Below are the code and all the weights of a small trained network. Each question names an input and a class and asks about switching units off, where a switched-off unit gives its printed mean instead of its output.

import numpy as np


def w(rows, s, z=0):
    codes = np.array(rows[::2]) - 128.0
    scale = np.full(codes.shape[1], s)
    scale[-1] = z or s
    return codes * scale


def norm(h):
    return h / np.sqrt((h * h).mean(-1, keepdims=True) + 1e-5)


def f(y):
    return np.maximum(y, 0)


def log_softmax(a):
    a = a - a.max(-1, keepdims=True)
    return a - np.log(np.exp(a).sum(-1, keepdims=True))


def net(x, mask):
    res = np.array(x, float).reshape(1, 6) / 4 @ E
    u = 0
    for l in range(4):
        y = f(norm(res) @ A[l][:, :-1].T + A[l][:, -1])
        res = res + np.where(mask[u : u + 5], y, B[l][:, -1]) @ B[l][:, :-1]
        u += 5
    return log_softmax(norm(res)[-1] @ U[:, :-1].T + U[:, -1])


A, B = {}, {}
E = w([
[216,151,215,194,253],'x0',
[77,201,128,67,145],'x1',
[127,121,133,130,128],'x2',
[127,129,131,130,128],'x3',
[91,213,98,217,87],'x4',
[199,184,181,126,69],'x5',
],0.0049)
A[0] = w([
[100,2,77,149,44,184],'0.n1',
[245,163,115,66,73,86],'0.n2',
[29,28,113,142,183,4],'0.n3',
[125,94,75,242,109,134],'0.n4',
[95,112,176,177,169,227],'0.n5',
],0.0068,0.0018)
B[0] = w([
[206,104,159,118,177,253],'0.n1',
[29,86,254,143,177,196],'0.n2',
[85,89,244,150,167,192],'0.n3',
[147,71,155,187,127,200],'0.n4',
[128,105,97,23,91,203],'0.n5',
],0.0066,0.0047)
A[1] = w([
[254,110,141,185,202,117],'1.n1',
[73,22,35,86,15,6],'1.n2',
[131,132,179,84,174,79],'1.n3',
[196,29,78,127,22,129],'1.n4',
[116,158,217,94,113,140],'1.n5',
],0.0075,0.0023)
B[1] = w([
[152,198,109,64,57,254],'1.n1',
[90,196,91,101,253,181],'1.n2',
[149,180,79,199,101,204],'1.n3',
[121,150,60,52,68,194],'1.n4',
[100,138,164,58,124,211],'1.n5',
],0.0071,0.0056)
A[2] = w([
[84,168,113,178,27,14],'2.n1',
[19,121,96,255,6,4],'2.n2',
[54,55,84,83,55,159],'2.n3',
[82,168,33,125,223,119],'2.n4',
[133,40,210,64,100,133],'2.n5',
],0.0046,0.0017)
B[2] = w([
[66,97,150,254,96,160],'2.n1',
[116,148,119,218,168,167],'2.n2',
[120,132,184,48,192,201],'2.n3',
[188,132,114,202,178,201],'2.n4',
[84,179,86,164,44,254],'2.n5',
],0.0066,0.0032)
A[3] = w([
[68,224,136,65,210,4],'3.n1',
[122,94,176,2,160,118],'3.n2',
[39,189,194,143,207,88],'3.n3',
[86,46,170,176,247,125],'3.n4',
[105,164,230,21,74,149],'3.n5',
],0.0072,0.003)
B[3] = w([
[228,98,116,105,2,190],'3.n1',
[179,249,86,213,153,211],'3.n2',
[171,19,123,109,90,186],'3.n3',
[107,124,232,189,98,167],'3.n4',
[8,3,47,196,177,254],'3.n5',
],0.0061,0.0078)
U = w([
[130,103,73,141,124,218],'0',
[130,102,66,148,128,170],'1',
[61,90,218,110,170,175],'2',
[137,254,72,48,215,155],'3',
[173,52,88,55,51,3],'4',
[103,159,47,208,188,30],'5',
],0.0095,0.0044)

Each question gives the input, the list of numbers given to net, and the class t.
The units are the neurons (one row each of A and B). Each row of codes is followed by its name. A weight is (code - 128) times the scale printed after its matrix; where a second scale follows, it is the last column's (A, B and U).
mask holds one flag per neuron, layer by layer. A switched-off neuron (its flag False) gives its mean, the last column of its row in B, instead of its output. The means were averaged over made-up inputs and are rounded, as every weight is.
A unit's drop is (log p(t) with every unit on - log p(t) with that unit switched off) / (log p(t) with every unit on - log p(t) with every unit switched off).
The circuit of an input: a set's keep is (log p(t) with only the set's units on - log p(t) with every unit switched off) / (log p(t) with every unit on - log p(t) with every unit switched off). Starting from the 12 units with the biggest drops (on a tie, the unit counted first), units are removed one at a time, each time the one whose removal leaves the highest keep (on an exact tie, the one counted first), for as long as the keep stays at least 0.8.
units of the circuit, in order: the units of the circuit, biggest drop first
k most important neurons: the k neurons with the biggest drops, biggest first
k most important neurons of layer l: the k neurons of layer l with the biggest drops, biggest first
input [-6,1,1,0,6,-4], class 3: units of the circuit, in order : [1.n2]
input [2,-2,-4,0,-8,-6], class 5: units of the circuit, in order : [3.n2; 2.n5]
input [5,7,1,6,7,-4], class 4: units of the circuit, in order : [3.n1; 3.n3]
input [-8,-7,5,-4,3,-6], class 3: units of the circuit, in order : [1.n2; 3.n5]
input [3,4,-2,1,5,6], class 2: units of the circuit, in order : [3.n2; 0.n2]
input [-6,-3,6,3,-7,-6], class 5: 3 most important neurons : [3.n2; 0.n3; 0.n1]
input [-8,2,-2,3,-3,-4], class 3: 2 most important neurons : [1.n2; 3.n5]
input [8,-3,6,0,-7,-6], class 3: 2 most important neurons : [0.n2; 1.n1]
input [4,-2,-6,-2,-7,3], class 5: 2 most important neurons : [3.n5; 3.n2]
input [4,0,-3,-1,2,-5], class 2: 2 most important neurons of layer 2 : [2.n5; 2.n3]
input [6,-8,-3,2,-2,-5], class 4: 2 most important neurons : [1.n1; 1.n2]
input [6,-7,5,-1,6,-5], class 4: 2 most important neurons : [0.n5; 1.n1]
input [-3,8,1,2,-2,-7], class 4: 3 most important neurons : [3.n3; 3.n1; 0.n2]
input [2,8,2,6,-7,-2], class 4: units of the circuit, in order : [3.n1]
input [3,-5,-4,4,8,-8], class 2: units of the circuit, in order : [3.n4; 0.n3; 1.n3]
input [-8,5,6,0,2,-6], class 3: 2 most important neurons of layer 1 : [1.n2; 1.n3]
input [-2,7,-1,-3,0,-7], class 2: 3 most important neurons : [1.n1; 0.n3; 3.n4]
input [4,5,2,5,-4,-3], class 1: 2 most important neurons : [3.n2; 1.n2]
input [-3,4,5,1,-6,-3], class 5: 2 most important neurons : [3.n2; 0.n3]
input [1,6,3,-2,-7,3], class 5: units of the circuit, in order : [3.n5; 3.n2]
input [2,-3,-2,2,1,-5], class 2: units of the circuit, in order : [0.n3]
input [-4,-7,4,-5,4,-3], class 4: 2 most important neurons of layer 0 : [0.n1; 0.n4]
input [-7,0,0,5,1,6], class 3: 3 most important neurons of layer 1 : [1.n4; 1.n2; 1.n5]
